Below is a small trained network, with its code and all its weights. Each question gives an input and a class and asks what happens when units are switched off, that is, made to give their printed mean instead of their output.

import numpy as np


def w(rows, s, z=0):
    codes = np.array(rows[::2]) - 128.0
    scale = np.full(codes.shape[1], s)
    scale[-1] = z or s
    return codes * scale


def norm(h):
    return h / np.sqrt((h * h).mean(-1, keepdims=True) + 1e-5)


def f(y):
    return np.maximum(y, 0)


def log_softmax(a):
    a = a - a.max(-1, keepdims=True)
    return a - np.log(np.exp(a).sum(-1, keepdims=True))


def net(x, mask):
    res = np.array(x, float).reshape(1, 2) / 4 @ E
    u = 0
    for l in range(2):
        y = f(norm(res) @ A[l][:, :-1].T + A[l][:, -1])
        res = res + np.where(mask[u : u + 5], y, B[l][:, -1]) @ B[l][:, :-1]
        u += 5
    return log_softmax(norm(res)[-1] @ U[:, :-1].T + U[:, -1])


A, B = {}, {}
E = w([
[203,130,10,47,72,48,154,149,114,226,176],'x0',
[2,199,171,248,107,92,240,125,220,20,179],'x1',
],0.0069)
A[0] = w([
[156,106,129,51,125,192,143,42,174,150,147,2],'0.n1',
[168,105,117,172,92,124,237,222,177,139,234,83],'0.n2',
[186,176,43,70,109,93,130,125,47,185,204,150],'0.n3',
[81,155,163,96,115,120,224,83,153,122,127,102],'0.n4',
[107,254,61,152,82,99,190,171,167,152,186,49],'0.n5',
],0.0055,0.00096)
B[0] = w([
[29,178,141,116,150,134,107,100,141,110,136,162],'0.n1',
[11,22,95,2,145,118,131,144,216,100,158,196],'0.n2',
[97,147,109,191,133,130,205,173,163,99,80,255],'0.n3',
[112,140,205,30,151,109,168,89,93,163,101,179],'0.n4',
[90,109,51,95,137,96,185,188,183,89,151,212],'0.n5',
],0.0094,0.0075)
A[1] = w([
[115,231,206,160,121,45,187,60,162,115,102,200],'1.n1',
[129,109,108,172,91,91,157,185,105,155,134,148],'1.n2',
[210,166,21,87,137,39,113,173,78,233,80,221],'1.n3',
[2,149,90,80,115,40,113,168,151,156,200,248],'1.n4',
[37,111,50,63,81,91,209,134,228,85,190,159],'1.n5',
],0.0069,0.0015)
B[1] = w([
[170,92,2,142,122,28,152,105,59,171,171,167],'1.n1',
[66,153,148,130,167,149,60,203,66,135,175,153],'1.n2',
[120,152,125,134,126,66,195,171,207,55,150,199],'1.n3',
[101,136,213,46,169,177,194,204,183,124,25,206],'1.n4',
[207,181,110,103,118,130,124,192,158,154,96,253],'1.n5',
],0.0095,0.013)
U = w([
[135,193,119,146,50,134,94,140,68,187,176,95],'0',
[120,164,136,109,159,103,219,232,193,95,75,187],'1',
[120,112,185,90,188,215,8,106,95,150,77,131],'2',
[98,135,178,202,138,165,91,99,93,125,117,96],'3',
[124,137,155,136,2,173,115,89,127,124,161,27],'4',
[97,89,92,180,173,75,153,8,53,110,163,135],'5',
[132,126,154,155,49,149,86,99,164,126,204,34],'6',
[175,136,186,151,50,146,108,93,144,184,144,2],'7',
],0.011,0.0048)

Each question gives the input, the list of numbers given to net, and the class t.
The units are the neurons (one row each of A and B). Each row of codes is followed by its name. A weight is (code - 128) times the scale printed after its matrix; where a second scale follows, it is the last column's (A, B and U).
mask holds one flag per neuron, layer by layer. A switched-off neuron (its flag False) gives its mean, the last column of its row in B, instead of its output. The means were averaged over made-up inputs and are rounded, as every weight is.
A unit's drop is (log p(t) with every unit on - log p(t) with that unit switched off) / (log p(t) with every unit on - log p(t) with every unit switched off).
top k neurons: the k neurons with the biggest drops, biggest first
k most important neurons of layer l: the k neurons of layer l with the biggest drops, biggest first
drop when u is switched off: that unit's drop, to one decimal
input [-7,5], class 5: top 4 neurons => [0.n2 0.n5 1.n1 1.n4]
input [-4,0], class 5: top 3 neurons => [0.n2 0.n5 1.n4]
input [-5,1], class 5: 2 most important neurons of layer 0 => [0.n2 0.n5]
input [-2,-4], class 2: 2 most important neurons of layer 1 => [1.n3 1.n5]
input [-5,-2], class 2: most important neuron of layer 1 => [1.n3]
input [-4,-2], class 2: top 2 neurons => [1.n3 0.n3]
input [-2,-1], class 2: top 3 neurons => [1.n3 0.n3 0.n5]
input [-8,5], class 5: 2 most important neurons of layer 1 => [1.n1 1.n4]
input [-7,4], class 5: 2 most important neurons of layer 0 => [0.n2 0.n5]
input [-8,2], class 5: 3 most important neurons of layer 1 => [1.n1 1.n4 1.n5]
input [-8,-2], class 2: top 2 neurons => [0.n3 1.n3]
input [-5,-1], class 3: 3 most important neurons of layer 1 => [1.n5 1.n4 1.n3]
input [-2,-3], class 2: top 2 neurons => [0.n5 1.n3]
input [-4,2], class 5: top neuron => [0.n2]
input [-6,2], class 5: drop when 1.n1 is switched off => 0.1
input [-2,0], class 5: drop when 0.n2 is switched off => 1.0
input [-8,-1], class 3: drop when 1.n5 is switched off => 0.2
